Each row was made from one walk, in order. Every step used is in the known rows, and no mark comes twice. Write each row's walk.
Each row is shifted at random along 4 fixed directions that mean nothing.
Known rows:
fifor loru pavur duzolo sove zomaz: [ -15  -74   20  -57 -247   56   -5 -243  -75   51  -26   23   -5 -188
  168  -53   29 -134   -6  116    3 -116  -42  -24  -17  -67  -19  -65
   11  -44  -40  -91   -1 -113   37  -10   16 -129   64   58  -71   28
   42    6  -23  -57  -51  -73  -27   54 -149  -51  -26  -49  -47   53
    2    8  -35   42  103 -541   86   13]
tosu mosep nulu rapuro kulirif: [  -7 -132  180 -105  158   58  259 -113   21   35 -119   -9  100  -42
    9 -299  246   67  123  -88   71 -130  109  -10   13   78   -7 -151
  131  -56 -184  -59   95  -11  -15    8 -146   37   37  135 -134  -81
  151   35 -132 -193  121  -57   72   59  -31   68 -165   13    1  -21
   18  111 -148  143   11  122  -76   68]
rapuro sove pavur duzolo: [ -45   56   44  -42 -158  112  -72   -4  -40   10   47  -31    3  -62
   96  -60    2 -105    4   84   52  -89  117   28   -3   31    9  -22
   66   -2  -74 -116  -73   -9   27   11   40   12  -37  -51 -106    8
   51    3   88   -8  -63   -6   16   17  -71   34   37  -65  -22  105
   40   56  -13    8   74   42   82   31]
pavur duzolo sove rapuro nulu lifi kulirif: [ -32 -207   89    5 -114   26   -6   15 -107    8  -20  -36   74  -25
  136 -207  108   19   81  -33   87 -155  185   -1   71  -24   10 -163
  108  101 -113 -146  -19   20  -14   54  -58   -8   26  149 -321  147
  108   78   79  -85  158  -14  130   70  133  161  -33  -42  -85  195
   73  172  -64  159  110  -72  -52   52]
pavur duzolo sove rapuro kulirif: [ -51 -125  -43   15 -203 -114   77   37   42 -139  -26  -43   58  -79
   89   15    4  104   -6 -116  -51   49   -6  -27   41    9  -61  -49
  -64  216  140  -23  -30   37   56   98  -93  -86   93  178  -37   33
  -71  225  -69  118   13  116   70   42  -28   46   27  138  -65   33
   -6   49   48   48   33    5  -12  -83]
tosu mosep kulirif pavur duzolo fifor loru: [-155  329  -23 -121 -101  -70 -210  -70   18   56   66   37  -74  -97
  104  194 -160 -414 -186  130   23  -70  -38  -42  -84 -123  103   51
   63  -72  286  -77 -155  135 -261  -38   58 -128  -39  -71 -119   84
 -127   57  142   52  -97  -77 -286    6 -433  -93   31  -46   14  -32
  -10  -63  117    5  105 -215  112  101]
tosu gimaf lifi naker loru pavur duzolo sove rapuro nulu: [  66 -118  -37 -177 -128   30  -64 -221   82   76   23  -13  -50 -112
  215    7  -61 -214  -61  113  -65 -130  -98  -47    9   -3  -34   -3
   35   83  125  -10  -78  -78 -234  -33   21  -97   43   17 -112  110
  -15  158    1 -109   39  -67 -164   38 -324    0  -25  -18   49   91
   94    2   -6  -26   48 -379  145   61]
nulu duzolo sove zomaz naker loru fifor: [  26 -273 -143  -22 -114   11   22 -175  -35   50  -10   56  -54 -152
   91   36  -42  -72  -44   86  -14    6 -121  -29  -33   -2  -40  -15
   19  -30   67   24  -23 -185  -82  -57  -16 -137  136   54   85   -8
  -53   69   15  -51    3  -32    0  -56 -474  -42   -3   24   19  -63
 -122  -50   29  -65   25 -669  140  -23]
lifi naker gimaf duzolo pavur: [  -2   43   80  -84 -132  184   13 -135   15  170    6  131  -25  -48
  -13   19  -22 -117   53   20  -91 -123 -109  -73    6  -15  -63 -100
  -93   53  -29    4  -78    2  -90  -53  -67 -102  128  -91  122   61
   55   26  -79  -81   13 -128 -194   57 -303 -101  -13   38   32 -116
   36  -45  -26   28   37 -170    1   40]
duzolo fifor loru pavur: [-141   22  -30  -67 -193 -121 -231  -14  -80  -40  102  -36   72  -46
  -20   81  -94 -223  -62   55   69    6   54   -6  -64 -189   79  -16
   75  -82  176 -109  -36  130 -154   -9   86  -19   -5   17 -136  164
   -8  -13  193   26  -59   30  -21   -6 -180   53  -29  -31  -88 -167
   88    4   52   19   74 -462   42   -6]
fifor loru sove pavur duzolo: [ -84 -178  -92  -97 -123 -116  -50 -100    7  -83   32  -65   26 -120
   70   14  -11    4  -77  117   16  -19   -1   46    6   48  -26  117
   67   84   69  -78  -54  -67  -62   39   79   32   61   68   26  -80
  -74  119   -7   89  -93   59   19  -17 -304   72   27   13   26 -127
   33   38   -7  -48    6 -173  138    7]
fifor loru sove rapuro: [  -9 -136  127   80  -57   19   55  -96  -54   40  -59    4   99  -86
  125 -241  152  -17  125   31   31 -168   31   -4  -23    3   52 -138
  118  -25 -195  -86  105  -14   32   11  -51    4   37  117 -125   38
  183  -49   31 -190   22  -53   94   39   -4   71  -83  -65  -45  151
   65   64 -111  119   50 -227   -8   12]
zomaz naker gimaf lifi kulirif rapuro: [  76 -141    3  -25  -40   58   78 -117   11  164  -63  115 -105 -106
   94  -22    5  -47  -22   27  -63 -118 -112  -38   43   43  -26  -35
  -24  135    7   86  -63  -54  -32 -111  -72  -79   34  -22   49   94
    0   36   41 -172  103  -97 -101   -9 -198  -75   16   26   82   24
  -15  -44  -17    6  -28  -54   13   29]
fifor loru sove zomaz naker: [  42 -373 -188  -72 -184 -109 -224  -69  -13  -62  102  -90  -37  -70
   21  109 -116  -22 -171   93   61   57  -41   48   40   -8    0  167
   20   91  102  -76  -93 -103   58    7  181  -23  -26   58  -19  -17
 -105   29  205  121  -63   89   25  -21 -170  119   73   -1  -28  -69
  -49   41   11  -88   54  -71  201  -40]
sove zomaz naker gimaf lifi kulirif rapuro: [  85 -189   58    5 -125  133  -42 -118 -110  237  -44  109  -86 -112
   93  -70   20 -135   -3   20   -5 -164  -36  -23   48  -13    1  -86
   11  142 -104   -7  -48  -54   77 -108  -34 -116  -28  -29  -74  172
   91  -50  155 -227  122 -133  -47   66   -7  -35   -9  -46   -2  131
   37    2  -61   84   73  -97   32   44]
pavur duzolo sove zomaz naker gimaf kulirif rapuro nulu lifi: [ -49 -272  -25  -45 -345  -57 -115   -5 -154  122  -65  117  -42  -26
   96   38  -81   25  -33  -92 -107  -69  -84 -103   48  -27  -84 -167
 -153  196  113  -69 -125  -43  240   33 -114 -219  112  149 -105  295
   -4  128  103    6   85  -68   47   36 -104  -68   32   64  -80   15
 -109   26   -3  146  123 -143 -229  -40]
sove pavur duzolo fifor loru: [-109   30   -5  -82  -91  -60  -67  -40  -99   14   52  -52   64 -137
    8  -35   13 -225  -57  154  126  -71  138   51  -34  -49   43   31
  172  -22   25 -126  -39    5 -210  -24   76   58   17  -24 -140   27
   30    3   80  -65   -3  -13   29   37 -246  106    4  -63  -10 -126
  116   44  -15    0   43 -300  177   59]
lifi zomaz naker gimaf duzolo: [  67 -282  -39  -90  -60   98   82 -141  -52   80   15  -28    9 -100
  -89 -129  104   34   11  120   36  -89   26   70   27  123  -93   65
   62  189 -213  -65  -31 -164    5  -69  107  102   85  -29   39 -170
   60  -45  -16  -47  108  -23   32   45 -271  132   29    0   48 -135
   47  103 -179  -48   -5   38  188   56]
naker loru pavur duzolo: [ -49   -7  127  -17 -201    6   78 -159 -121  111  -37  164  135  -85
   50 -125  115  -88  159    7  -61 -172  -65  -76  -99 -187  -24 -260
   14  -34 -117  -67   90  -49   -8  -21 -168  -86  117   23  -77  206
  183  -39 -128 -163   42 -134  -28   10  -88 -131 -133  -29  -59  -77
   69   -7  -76  189   60 -584 -177    3]
fifor loru sove zomaz naker gimaf lifi tosu mosep nulu kulirif: [ -40 -335 -197 -192   35 -201 -272 -204  146   48   -9   97 -263 -156
   80  282 -177 -104 -277   32 -151  -46 -299  -34   76  152  -14  116
    5  146  375   91 -203  -57   63  -78   97 -132  -23   60   94  109
 -220   86   99   24   -4  -49 -291  -48 -449 -122   71   77  123 -266
 -143  -86   79 -105   28   47   88   50]
mosep tosu gimaf duzolo fifor loru: [-152  -23   43  -15 -162 -335  -30  -14  -51  -52  -71  134  121 -102
 -102   80   58   -2  133 -135 -160  -19 -147  -83  -35 -113  -47 -229
   -1  102  223   21   61  167  -99   64 -163 -104  278  275   88  209
   48   15 -202   63   95  -32   -5  -20 -226  -97  -27  186  -85 -532
   21  -54  -14  163   30 -547 -176 -142]
kulirif pavur duzolo sove zomaz naker gimaf: [  18 -195  -51 -102 -177  167  215 -185 -106  123  -93   87  -12 -174
   32  -97   86   35   22   80  -82 -103 -127  -29   21   42 -139  -56
  -32  100 -130    4  -29 -230   58  -54  -43  -80  148   14  186  -85
   59   41  -75 -101   14  -96   -9  108 -481  -70   10   17   35   -6
  -47  -18 -105  -43    4 -178  100  -20]
mosep tosu gimaf lifi kulirif: [ -23  -82 -182 -107  -17 -252 -315    1  195 -107   88   19 -167  -66
  -28  381 -225  -70 -208  -24 -115  114 -170   -5   80   19   11  185
  -46  238  473  141 -185  149 -148  -11  111  -92   -5   52  125  110
 -293  151   71  265  -34   80 -246 -108  -89  -75  135  126   61 -239
  -16  -76  178 -135    1  103  119  -52]
tosu mosep kulirif pavur duzolo sove zomaz naker gimaf lifi: [   3 -230   92  -88 -259  189   92 -107 -217  172 -118  121  -10 -168
  173 -172  169  -20  103    5  -39 -214  -36  -28  -19  -60 -122 -215
  102   98 -188  -94  -27 -125   63  -67  -86 -124   76   68  -18   94
  169  -49   47 -101   74 -165  -44  169 -190   -3  -40  -23  -28   58
   69   49 -151  148  120 -187  -64   27]
zomaz naker loru sove rapuro nulu lifi tosu mosep kulirif pavur: [ -41  -86  -28 -188  195  147    5 -278  230  180  -29  133 -197 -163
  155    4  -64 -211 -126  161 -100 -197 -194  -73   26   89   82   -7
  119  -90  161  101 -123 -146 -308 -136   -3 -157   -2  -40  103  -29
  -97  143   50 -203  -25 -201 -251  -33 -548 -195  -46  -49  162  256
 -117  -91   28 -140    3 -173  131  169]
pavur duzolo fifor loru sove: [ -46   29 -121  -24   49 -152   21 -155   58   -3   -1  -37  -52 -145
  161   15  -11 -188 -126  202   64  -51  -70   10  -62  111   26  105
  115  -69   90    4  -90  -54 -194  -47   77   13   39  -16    0 -119
  -91   60  -13  -44  -15   -4  -49  -58 -521   31   56  -41  123  -98
  -68  -28   27 -102  -38 -155  209   61]
rapuro pavur duzolo fifor loru: [ -93  162  -38  -96  -72  -62   80 -212   80   41  -19   84  -49 -168
  111   72  -36 -176  -59   91  -20  -16 -108  -46  -35   24  -36  -25
   34  -66  186   32  -44  -68 -195  -19  -74 -145   96   16   43   -5
  -61  127 -131  -55    7  -53  -92  -25 -445 -136  -10   45   66 -208
  -41 -101   72  -35  -24 -471   54   29]
nulu duzolo fifor loru sove rapuro: [ -83 -106   44   50   84  -74  105 -151  -35   11  -57  -56  101 -117
  131 -249  146 -146   49  111  123 -142   86   37  -53   71   72  -49
  196  -64 -135  -74   53    9 -165  -30   -2   48   77  109 -132  -68
  106   -3   16 -230   52  -37   82   32 -317  152  -30  -63   12   37
   62   78  -77    9   14 -341  166   63]
pavur duzolo sove zomaz: [   1 -220  -81    7 -189  -57  -25   53 -185 -135    4 -152  103  -36
   64  -68   65  131   13  -12   84   29  131   65   33  -22  -74   19
   34  181  -78 -141    5  -19  118   83   80   47   57  145 -130  -24
   14   40   35  148   37  119  200  116   59  216   26   14  -99  -28
   56  147  -71   54   77   -2   64  -60]
pavur duzolo sove zomaz naker gimaf kulirif rapuro nulu: [  49   -6 -172 -129 -205  -21 -149  -56   82  102   13   31 -210  -64
  135  234 -255 -184 -277   77  -93  -10 -165  -81   61  113  -19  130
 -222  197  274   27 -238 -100  169   -2   40 -183   36  -50    5   58
 -221  179   99   35  -96  -16 -157  -28 -354 -134  136   36   50  111
 -196  -73  108  -93   79  274   98   56]
rapuro kulirif gimaf lifi: [ -42 -187   27   -1 -193 -166 -246   74 -209  -10   40    6  139    9
  -68  -92   63  -24   18 -119   26  -24  132   40   13 -163  -36 -159
  133  159  -63 -108  -33  202  124    2   13   51  -58  137 -268  256
  157  -52  228   43  119   30   48   76  264  145  -22  -55 -118  -83
  184  138  -67  163   82  241  -70  -28]
mosep nulu sove rapuro: [ -81 -178  -58  -71   20 -103 -127  172   39 -147   20 -139    7   60
   30   80  -68   96  -37  -76    7   71   52  -15   41   51   40   48
  -88  115  161  -62    8   92   40  112   17    5    5  117 -134   46
  -91  121   15   83  -41  146   91   32   11  116   17   90  -89   24
   -7   72   43   31   65   14  -33  -71]
kulirif rapuro pavur duzolo sove zomaz naker gimaf lifi mosep tosu: [  16   27  -68   40 -416  115 -215  -32 -298   41   45    4  -59 -100
  293   55 -124  -60  -50   23   -3  -80   38   36   53    0  -15  -28
  -39  217  101 -143 -195  102   79  -25   87  -66  -46   62 -145  220
   -7    7  262   84   50   30  -87  160  -63   67   54  -12  -68  107
  106   72   27   72  122  -44  -11  -27]
lifi naker gimaf duzolo fifor loru pavur: [ -89 -138   46  -95 -241  -44 -171  -73 -151   27  117  -38  178  -65
 -126  -96   39 -144   64   74   68 -130  117   31  -45 -154  -25  -98
  131  109  -50 -190  -22  111 -165  -33   92  121  125   33 -146  146
  155  -58  126  -39   57   -4    3   72 -292  208  -55  -13  -81 -335
  192  114 -122   93   93 -495   77   15]
fifor loru pavur duzolo sove rapuro kulirif: [ -58  -13  -87 -138 -114  -32  149 -325  302  -25  -46   59 -151 -275
  191  154 -105 -132 -172   87 -144    0 -255  -91   25   87  -34   75
 -105   32  331  126  -91 -139 -151  -12  -76 -249  111   59  164 -100
 -227  317 -197   -3 -139  -19 -203  -59 -448 -228   36  130   93   66
 -126 -137  138 -142  -22 -491  179    5]
naker gimaf kulirif pavur duzolo sove rapuro nulu lifi zomaz: [-186 -255  -73 -160  -96   22  -26 -108   28   43  -52   -1  -82 -118
   57   20  -36   44  -99   30 -101  -54  -82  -48   74  107  -86   17
  -25  222  116  -22  -99  -75  -42   24   15 -152  111   95    9  -13
 -102  255   24   51   18  -40    9   50 -393  -28   17   47   28   41
  -18   43  -30  -50   64 -146    0   45]
zomaz naker loru sove pavur duzolo fifor: [ -43 -223  -26  -49 -148   33   84  -53 -101   82   15   30   91 -143
   63 -163  107 -138   51  155  105 -132   44   14  -81  -22    8  -76
  183  -50 -128  -97  -18 -147 -170  -66  -13   44   99  -26    1   10
  114  -18   59 -168   37  -48   91  -19 -483   94  -37  -64   24  -90
   62   42  -84   14    8 -286  130   41]
loru sove pavur duzolo fifor: [-157  167  177   96 -238   81   44  -20  -82  225 -104  246   -5  -78
  168  -67   43 -231  174  -36  -72 -168 -102 -134 -110  -19   48 -302
  -11 -198  -44  -52  -27   31   10   -4 -231 -216   65  -29   64  207
  144  -37  -41 -208    5 -180  -47  -21 -289 -219  -49  -27  -31   48
  -17 -108   40  183   80 -358 -203   12]
gimaf lifi tosu mosep nulu: [ -67  -27 -176 -135  144 -218 -227   76   73 -103    7  -59 -130   33
  115  293 -164   45 -167  -76  -73   86  -99   -4   64   30   19  144
  -27  123  384   57 -116  147  -98   24   91  -26  -84   54  -46  125
 -227   86   23  193   46   78 -124   45  -18   -4   51   97   41 -270
   -2  -26  121  -34    6  220  -53   -1]
lifi zomaz naker loru sove pavur duzolo: [ -26 -239  -93  -68 -277   59  -99 -123  -10   89   59   67  -62 -135
   63   91  -88  -99  -63  118  -35  -41 -124  -19  -16   18  -16   52
  -27   68   45  -68  -96 -165   -1  -23   46 -132   40  -57   88    5
  -69   72   61   26  -40  -24  -71  -69 -436  -73   17   -6   18  -16
  -28  -15   11  -31   50 -264  109    4]
mosep kulirif pavur duzolo fifor loru sove rapuro nulu lifi: [-246 -424 -196 -256  132 -303  -35  -16    7 -195   31 -226  121 -128
  -30  -75   57   55 -157  102  123   24  118   55   42   23  -35  143
  233  199  165  -99  -49  -23 -412   55  116   99  124  217 -105 -135
 -133  313   48  106    9  136  226   61 -445  295    1   73   11 -172
  104  154  -51  -92    6 -234  210   17]
pavur duzolo fifor loru sove rapuro nulu lifi kulirif gimaf naker: [ -32 -433  -41 -191  211 -123  287 -379  173  120 -184   49  -20 -257
   65 -247  224  -30  -39  140   35 -170 -128  -28   30  203  -89  -70
  244   57  -85   59    3 -205 -383  -87 -101  -10  243  176   20 -133
   50  230 -228 -293  184 -134   84  -15 -645   61  -23   34  178 -117
  -40   26 -144  -43  -74 -341  196   88]
gimaf kulirif pavur duzolo sove: [ -86   70   65   -4 -220   35   62  -61   66  123  -69  170  -47  -91
  193  -25   10  -99   34   25  -92 -144 -131 -123  -31  -58    9 -178
  -99  -34  -17   -7  -47  -22   45    0 -140 -213  116   26   35  108
   33   48  -42  -34  -25 -142 -109  -28 -201 -192   21  -13   -8   52
  -82  -50   28   68  103  -84 -120   27]
loru sove rapuro nulu: [ -43   70  -23   -4  -20   -8 -154   42   78   43   14   -1  -86   57
  145   91 -152 -142  -82  -33  -60  -20  -72  -73   11   72   83   16
  -85  -23  155   -6  -86   43   59   68  -17 -106  -76  -15  -57   75
  -78   97   93  -46  -91    3  -69  -23  -81  -79   14  -11  -11  229
  -51  -52   98    3   57  176  -27   43]
tosu mosep kulirif pavur duzolo fifor loru sove rapuro: [-227   78   -9  -82 -102 -118   13  -94   94  -16  -72   53  -18 -143
  165  104  -40 -171  -54    0  -81  -57 -178  -96  -72  -28   42  -34
   29   20  282  -17  -50   79 -255   38 -108 -214  112  118   59   30
 -115  209  -52   27  -96  -45 -129   18 -570 -116  -22  100    8  -39
  -41  -89   79   58   59 -438  -16    2]
fifor loru pavur duzolo sove zomaz naker gimaf: [  -2 -188   53  -44 -537   53  -74 -183 -224  124  -27  185   52 -155
   41    3   -2  -67   82  -16 -120 -135 -139  -84  -32 -172  -96 -240
  -92   71   -8 -117  -26  -95  231   -6  -97 -184  137   83  -18  277
  136  -50   36  -65  -19 -101  -69   62 -219 -130  -38   22 -120  -85
  -16  -23  -49  165  130 -619 -127  -85]
lifi zomaz naker gimaf kulirif pavur duzolo fifor loru: [-105 -151 -255 -233 -183 -151 -272 -131   85   34  167  -35 -101 -182
 -101  241 -207 -290 -344  267   59    8  -81   31    6    1   11  272
   46  206  257  -55 -240  -54 -219 -102  264  -28   24 -125   -2  -38
 -216  112  254  120  -49   18 -181  -53 -701   46  142  -23   87 -272
  -31    3   46 -225   52  -17  354   78]
pavur duzolo fifor loru sove rapuro: [-109   19   14   51  -45 -127  145 -148   56   62 -125  103  -17 -165
  193   -3   36 -119   32   23  -75  -86 -202 -102  -66   69   15 -108
    6  -37  117   44   14  -36 -139   12 -167 -177  130   89   55   54
  -10  117 -164 -153   21  -78  -12  -22 -426 -136  -13   72   48  -35
  -81 -106   42   62  -11 -512  -39  -30]
naker gimaf duzolo fifor loru: [ -78  174   98   18  -42   -7   43 -152 -102  184  -73  144  -17 -123
   61  -33   53 -220   58   65  -75 -166  -90  -63  -94   -2  -13 -181
   53  -58    0   -3   12   17  -59  -55 -101  -59  143   -6  -10  101
  120  -86  -88 -208   55 -163 -105    3 -380 -122  -42  -13   38 -193
    1  -81  -52  103   19 -459  -43   59]

Write each row's walk:
[-142   -4  -51 -128  -18 -245  -36 -210  212   46  -17  126  -20 -233
   24   10   31 -260  -88  193  -51 -151 -193  -55  -48   48   52   -8
  123    4  144   60 -103   23 -258  -83   19  -72  170   70  154  -28
  -47   73  -37  -42  -41 -114 -175 -103 -648 -112   51  -13  114 -263
  -57  -62   -1 -103   21 -100  178   52] => mosep tosu gimaf kulirif pavur duzolo fifor loru sove
[-174  229  -31 -199  170  -74 -197 -181   98   92   42    8 -121 -160
  112   99 -137 -426 -229  190   32 -158   16  -15   16    0  142   67
  193  -32  312  -34 -189  100 -452  -89  110  -78  -81  -42 -203   78
 -143  144  140 -100   19 -132 -242   66 -409  -54   19  -75   89  100
    3  -21   90  -92   74 -204  204  193] => sove rapuro nulu lifi tosu mosep kulirif pavur duzolo fifor loru
[-162 -157  -79  -93   51 -315   34  -88  149  -61  -39  -13   -9 -128
   57    1  -11 -144 -129   23  -13  -49  -92  -58   11  119   19  -11
   73   53  209    7  -58  -34 -140   52  -80  -68  111  148  -53   -8
 -104  234  -82  -94   11   10    9  -71 -457    0   13   87   49 -124
  -76  -14   45  -26    3 -179   69   44] => pavur duzolo fifor loru sove rapuro nulu kulirif
[ -40 -524 -202 -103  -99 -241   72 -156 -121   -3  -82    3  -15 -226
   79   15   86   93  -65   65  -19   -3 -171   16   -7   86 -180   21
  131  194   81   26  -44 -201  -94  -44    8  -37  157  136  115   -1
  -34   95  -58  -15  108   12  127   41 -520   93   40  107   85 -402
  -14  -11  -79  -40  -51 -441   78  -76] => pavur duzolo fifor loru sove zomaz naker gimaf lifi
[ -40 -414 -107  -88   55  -89  -36  -65   37   15  -33  -45  -19   -5
  144   -1  -45   84  -61  -10  -31    4  -79  -42  -16   41  -40  -17
   31   68  116   -8    8  -98 -132   33  -17  -53   92  135  -32   74
  -50  220    6  -28   44   12  107  -21 -202   76  -42   65   27   -9
    6   22  -21  -16    1 -310  -49  -12] => gimaf naker loru sove rapuro nulu lifi
[-134 -301  -16    4 -218 -173 -153  -49 -225  155  -91  152   51  -50
   78  -20    1 -133   65 -140 -104  -74 -156 -112  -32  -97  -29 -282
   20   67   55  -48   -3   60   26   17 -170 -234  110  178 -151  338
  117   20   78 -176  171 -100   20   20 -362  -82  -59   26  -97 -109
   43   -6  -19  200   92 -447 -184  -56] => kulirif gimaf lifi zomaz naker loru sove rapuro nulu duzolo fifor
[-163  119   -8   29  -45 -270  -42  -35  -75   19  -78   40   39   18
  158    5  -69 -150  -15  -67  -64  -42  -70 -101  -35  -28   49 -140
  -69 -100  189  -32  -14  155    4   76 -142 -145  112  184  -99  138
  -30  102  -24 -108   18  -25    2  -29 -410  -88  -36   41  -50 -111
  -79  -47   77  102   37 -315 -140   -4] => kulirif rapuro nulu duzolo fifor loru sove
[-212   79  -21    3 -140 -134   17 -103    1   65  -67   97   18 -128
  179   61  -58 -196  -12   20  -96  -74 -190 -119  -71  -54   55  -91
  -36  -31  187   -7  -25   58 -179   32 -124 -215   99   78   39  127
  -33  143  -30  -85  -30  -73  -65   18 -526 -157  -12   51  -12  -51
  -27 -105   78   55   41 -526  -41  -39] => kulirif pavur duzolo fifor loru sove rapuro
[-162  -78  -12 -197   34 -175 -114 -108   32  -20  -82   77   42  -54
   21   68   -3  -79  -61 -183  -96  -37  -68  -44   85  -63    5 -101
   17  181  232   29  -83  251 -110   -2 -103 -136   34  184 -128  226
  -38  155  -40  -23  104  -33 -179  164 -103  -61  -30   93  -45 -198
  120   33   54   90   58  166  -45   28] => sove rapuro kulirif gimaf lifi tosu mosep nulu duzolo pavur
[ -87 -332 -188 -141  112   51  -88 -212  236  -13  121  -96  -96 -136
   41   72 -143  -81 -231  161   -6   25  -86   21   56   80    8  228
   88  103  215   61 -143  -77 -355  -79  163  -62  -16   -5  108 -145
 -206  319  164   52  -47   38 -118  -36 -531   73   12   11  123  123
    6   20   55 -248  -37 -254  345   46] => nulu lifi naker loru sove rapuro kulirif pavur
[-138 -135   -9 -142 -209 -176  -15 -134  108  -71  -18   31    5 -130
   84   37  -67 -101  -83  -31 -102  -66  -95  -95   40  -35   -4  -91
  -74   68  229  -38  -40  -32    4   84 -110 -161  124  179  -87  117
  -84  237  -80  -19  -71   -6  -77  -35 -226  -97  -15  103  -60  -19
  -39   -8   64   36   82 -422  -37    3] => fifor loru pavur duzolo sove rapuro nulu kulirif
[ -25 -210   46  -64 -103  155  -75 -103  -70  218  -35  137 -104  -46
  -57   19  -64  -59   -5  -39 -103  -76 -103  -68   56   70  -44  -95
  -42   62   35   -6  -74 -111   51  -46  -53 -166  -27  -29  -21  153
   32   46   94 -163  105 -127  -53   36 -145 -114  -23   14   -2  150
  -31  -25  -27   39   39 -242  -87   16] => sove rapuro nulu lifi zomaz naker gimaf
[  31 -130   10    0 -291  149  170 -205 -145  125  -60   75   85 -195
  207 -220   99  -77  129   79   23 -128  -12  -49  -45  -49  -38 -189
   53  -11 -145  -83   59 -172  -37  -40 -126 -151  150  110  -42   58
  150   78    5 -184   91  -72  147   58 -392  -19 -125  -23  -50   58
   -6   15  -87  112   59 -690   20  -10] => kulirif rapuro pavur duzolo sove zomaz naker loru fifor
[-174  -20  -91 -108  -70  -80 -103 -152   -6   26  -17  -10  -27 -142
   42   55  -44 -205  -97  126  -32  -26  -77    3  -45   65   18   65
   91  -10  137  -22  -86   42 -175   -9   62  -26  133   68   81  -67
  -54   71   20    7  -94  -27  -67  -31 -631  -15   35   -2   45 -197
   26  -42    2  -42    0 -289  197   44] => kulirif gimaf duzolo fifor loru sove pavur
[  84 -441 -127  -76 -208   -1   33 -102  -69   25  -38   25  -92 -176
  107   31   42  108  -52   23  -22  -43  -87   16   80   56 -156    6
   23  285   11   11  -96 -179   58  -38   11  -70  103   70   46   35
  -46   80    5   34  100    6   15   42 -201   63   76   73   41 -120
  -21   36  -43  -14   28  -97   96  -31] => pavur duzolo sove zomaz naker gimaf lifi kulirif
[-155  -61  -89 -156   42  -55   15 -169  162   65  -81  122 -144 -150
   92  100  -90    3 -119   41 -212 -102 -204  -93   84  130  -51  -32
  -61  196  267  119 -148  -37 -114  -24  -51 -151  145   66  131   74
 -150  269  -83  -22    3 -103 -133   15 -456 -196   49   77  121   -3
 -116  -75   62 -125    2  -65  -29   60] => naker gimaf kulirif pavur duzolo sove rapuro nulu lifi tosu
[ -39 -161   13  -34 -508   93 -153   67 -317   -1   44   43  101  -25
   -8  -25   28   79   47  -67    0  -88   64    8   15 -167  -77 -164
  -13  251  -67 -252  -89   58  103   39   -5  -18   95  100 -107  188
  112  -23  195  121    8   26   12  154 -119  113  -11   13 -167   59
   86  123  -71  185  184  -34  -89  -54] => lifi mosep kulirif pavur duzolo sove zomaz naker gimaf
[ -57  -42   63  -88 -175  -44 -112 -285  115  237  -96  320  -44  -65
  215   80  -80 -140   87  -79 -236 -165 -304 -180  -70    6    6 -282
 -127   77  204   11  -47   38  -46  -11 -218 -296  151  128   19  398
   53  170 -130 -154  136 -175 -211  -11 -327 -285  -76   83    7  -87
  -24 -100   56  163   83 -415 -237  -20] => mosep nulu lifi tosu gimaf naker loru sove rapuro pavur duzolo
[ -14 -229 -180 -124 -421  -85 -229 -203  -58   36   38   34 -143 -194
  214  269 -235 -148 -214   65 -103  -17 -189  -52   50  -89  -39   94
 -155  258  349  -18 -190  -20   25  -29   65 -238   56   66  -24  217
 -208  183  161  104  -52   14 -183   11 -367  -91   86   84  -22  -74
  -36  -52  114  -19   95 -513   98  -48] => fifor loru pavur duzolo sove zomaz naker gimaf lifi kulirif rapuro
[-169   60  -14 -113  128  -39 -134 -122  133  104   60  -42  -69 -113
  103  -89  -82 -475 -206  204   91 -171   42  -28  -11   62  191   45
  174 -176   71  -53 -107   23 -221  -57   98  -25  -77  -43 -150  -48
  -26   81  254 -258  -80  -96 -132  -41 -507   13   -7 -151   51  204
   14   -1   33 -128   72    7  290  199] => duzolo fifor loru sove rapuro nulu kulirif pavur
[  -2 -307  -26 -172 -166  -61  384 -364  141   44 -195  195   46 -260
   21  -99  181  145   71  -39 -211  -52 -316 -121  -43  -15 -231 -247
  -40   93    8  125   81 -201  -69  -38 -267 -164  387  214  286  -43
   51  250 -422  -86   29  -95  -26  -37 -577 -203  -90  169   74 -254
  -74  -84  -89   22  -68 -524  -49  -78] => rapuro kulirif gimaf naker loru pavur duzolo sove
[-184 -102  -86  -77 -162 -107 -335  -29  -48   44  112   25   -5   19
  149  140 -201 -203 -137   16  -44  -82  -29  -69    5 -144   91  -16
  -13  121  250 -107 -144  110 -111   60   14 -153  -32   47 -231  281
 -101  202  234   43   -8  -16 -121  -24 -265  -42  -21  -42  -60  100
   37   36  105   75  132 -232  -37   59] => naker loru sove rapuro nulu lifi kulirif pavur duzolo
[  90  -66    5  -76  -21  206  160 -149  -16  185 -172  100 -270 -149
  267    2   16   17  -72    6 -117 -112 -192  -82   79  180  -93  -87
  -54   32   59   77  -79 -180  -29  -68 -129 -192   79   34  114  -39
  -45   93  -78 -186   24 -132  -80   59 -273 -156  -15   51   96  285
 -112 -104   -5   11   20 -102  -34   63] => duzolo sove zomaz naker gimaf lifi mosep kulirif rapuro nulu
[ -10 -326  -45  -90 -303  -43   60 -325    1  131  -94  174  -85 -234
  218   11    9   23   -8   -7 -141 -115 -250  -73   57   47 -135 -102
  -57  234   94   31  -58 -155   79  -22 -149 -273  158  164  108  124
  -18  189  -75  -89   74  -83  -59   11 -423 -156  -26  112   36 -165
  -48  -65  -14   80   28 -492  -56  -31] => fifor loru sove zomaz naker gimaf lifi kulirif rapuro pavur duzolo
[-131 -160  -95  -84 -171 -200 -130  -83   35 -101   95  -91  112 -105
   68  -20  -45 -105 -134   64   29  -40   41   25   16  -64   36   79
   63  186  104 -120  -80   74  -73   53   82   -2   -5  119 -140   10
  -56  195  146   79  -52   90  -13   46 -240  117   15    0  -50   -4
   88  100    9  -21   72   22  181   10] => fifor loru sove rapuro kulirif pavur duzolo
[ -46 -354 -243 -160 -328 -144 -366 -132  -68  -17  169  -58  -72 -166
  117  173 -158 -198 -237  141  111    4   10   73   27   -8  -44  154
  148  258  238 -118 -237  -30  -85  -40  214  -43  -22   20 -120  121
 -131  113  335  123   16   98  -64    0 -452  177   90  -10   15 -276
   73   58   54  -82   88 -145  261   40] => rapuro pavur duzolo fifor loru sove zomaz naker gimaf lifi kulirif
